[[-38.9 -15.2   4.5   5.3 -29.6  31.3  27.1  21.4 -22.5  -7.5 -39.7]
 [ 38.6  -8.6  -1.5  69.2   3.8  22.4 -47.8  27.2  36.0 -38.7  17.3]
 [-46.5 -47.1  22.3  59.7  13.9 -34.4 -57.3  -3.6   8.3  -4.1 -31.9]
 [ -8.0  17.0 -20.2 -25.5  18.2 -25.8 -10.6 -20.1  11.2  21.5  18.9]]
->
[[ 38.6  -8.6  -1.5  69.2   3.8  22.4 -47.8  27.2  36.0 -38.7  17.3]
 [ -8.0  17.0 -20.2 -25.5  18.2 -25.8 -10.6 -20.1  11.2  21.5  18.9]
 [-38.9 -15.2   4.5   5.3 -29.6  31.3  27.1  21.4 -22.5  -7.5 -39.7]
 [-46.5 -47.1  22.3  59.7  13.9 -34.4 -57.3  -3.6   8.3  -4.1 -31.9]]

[[ 33.4 -58.7  65.4 -34.5]
 [-65.0 -60.1   0.3   6.1]
 [-56.4  18.0 -31.6 -39.4]
 [  3.3   2.0 -49.0 -11.8]
 [-13.2  24.7  13.3 -20.1]
 [-13.3  60.5 -59.5  23.5]
 [ 19.3  -2.5  -6.1  63.1]
 [ 41.0  -4.3  52.7  17.3]
 [ 59.5  -4.5  29.3 -50.0]
 [ 11.1 -55.9 -36.7  40.1]
 [ 38.2 -44.6 -62.1 -19.2]
 [ -8.9 -66.8   6.5 -35.2]]
->
[[ 59.5  -4.5  29.3 -50.0]
 [ 41.0  -4.3  52.7  17.3]
 [ 38.2 -44.6 -62.1 -19.2]
 [ 33.4 -58.7  65.4 -34.5]
 [ 19.3  -2.5  -6.1  63.1]
 [ 11.1 -55.9 -36.7  40.1]
 [  3.3   2.0 -49.0 -11.8]
 [ -8.9 -66.8   6.5 -35.2]
 [-13.2  24.7  13.3 -20.1]
 [-13.3  60.5 -59.5  23.5]
 [-56.4  18.0 -31.6 -39.4]
 [-65.0 -60.1   0.3   6.1]]

[[-29.7  -2.6   8.5  72.1  32.9  38.9  69.1 -31.3  35.9  64.4  61.4  -3.5
   10.4 -11.5]
 [-45.3 -15.6 -11.1  32.0  10.5   6.4  29.0 -63.0  16.0  35.8  32.4  -2.6
  -27.8 -36.0]
 [-12.9  16.6  -8.8  -7.7 -31.2  -6.4   0.8  -8.6  -6.5   2.7 -55.8   6.7
  -56.0 -26.7]
 [ 21.8  35.2  39.1  12.9  26.1  17.7  -8.8  18.3  27.9  -0.3  41.2  53.0
   14.9  11.0]]
->
[[ 21.8  35.2  39.1  12.9  26.1  17.7  -8.8  18.3  27.9  -0.3  41.2  53.0
   14.9  11.0]
 [-12.9  16.6  -8.8  -7.7 -31.2  -6.4   0.8  -8.6  -6.5   2.7 -55.8   6.7
  -56.0 -26.7]
 [-29.7  -2.6   8.5  72.1  32.9  38.9  69.1 -31.3  35.9  64.4  61.4  -3.5
   10.4 -11.5]
 [-45.3 -15.6 -11.1  32.0  10.5   6.4  29.0 -63.0  16.0  35.8  32.4  -2.6
  -27.8 -36.0]]

[[ 29.8  -8.7   6.9  -4.7  -7.8  16.7  21.1   5.5  44.6  11.6]
 [ -5.3  14.3  12.3   6.4  10.3 -20.3 -18.5 -10.0 -42.4  -7.0]
 [-36.9 -14.9 -26.4 -14.6  -4.7  -7.4 -12.1 -21.0 -13.4 -16.2]
 [ 18.5  -5.8   8.6  -7.7  -4.8  -3.3 -30.5  13.2 -28.9  13.4]
 [ -7.8  12.2   3.1  11.4   8.5  -8.3  28.5 -23.9  15.4 -17.4]
 [  0.5  17.6   6.9  17.8   7.2  13.0  51.4  -6.0  61.7  -3.4]]
->
[[ 29.8  -8.7   6.9  -4.7  -7.8  16.7  21.1   5.5  44.6  11.6]
 [ 18.5  -5.8   8.6  -7.7  -4.8  -3.3 -30.5  13.2 -28.9  13.4]
 [  0.5  17.6   6.9  17.8   7.2  13.0  51.4  -6.0  61.7  -3.4]
 [ -5.3  14.3  12.3   6.4  10.3 -20.3 -18.5 -10.0 -42.4  -7.0]
 [ -7.8  12.2   3.1  11.4   8.5  -8.3  28.5 -23.9  15.4 -17.4]
 [-36.9 -14.9 -26.4 -14.6  -4.7  -7.4 -12.1 -21.0 -13.4 -16.2]]

[[-37.0  37.7  32.3  -2.0   6.4  11.4 -15.7 -12.4]
 [ -0.5  17.7 -11.4 -60.3  16.3 -12.3  29.3 -15.2]
 [ 23.3 -29.8 -14.7  34.2 -14.9  -1.8  65.2  13.7]]
->
[[ 23.3 -29.8 -14.7  34.2 -14.9  -1.8  65.2  13.7]
 [ -0.5  17.7 -11.4 -60.3  16.3 -12.3  29.3 -15.2]
 [-37.0  37.7  32.3  -2.0   6.4  11.4 -15.7 -12.4]]

[[ 21.2  32.2  30.7 -29.3]
 [-10.6 -34.6 -36.9  53.9]
 [ 51.9 -26.8 -12.6 -18.2]
 [-34.4  32.5   9.0  31.2]
 [-16.6  46.9 -16.0  28.8]
 [ 29.7  28.2  12.7   5.4]
 [-53.4 -47.2   8.7 -22.0]
 [ 43.0 -40.7  20.6 -39.3]
 [-27.1  21.1  29.8  -9.5]
 [ -4.2  34.9 -10.8 -53.6]]
->
[[ 51.9 -26.8 -12.6 -18.2]
 [ 43.0 -40.7  20.6 -39.3]
 [ 29.7  28.2  12.7   5.4]
 [ 21.2  32.2  30.7 -29.3]
 [ -4.2  34.9 -10.8 -53.6]
 [-10.6 -34.6 -36.9  53.9]
 [-16.6  46.9 -16.0  28.8]
 [-27.1  21.1  29.8  -9.5]
 [-34.4  32.5   9.0  31.2]
 [-53.4 -47.2   8.7 -22.0]]
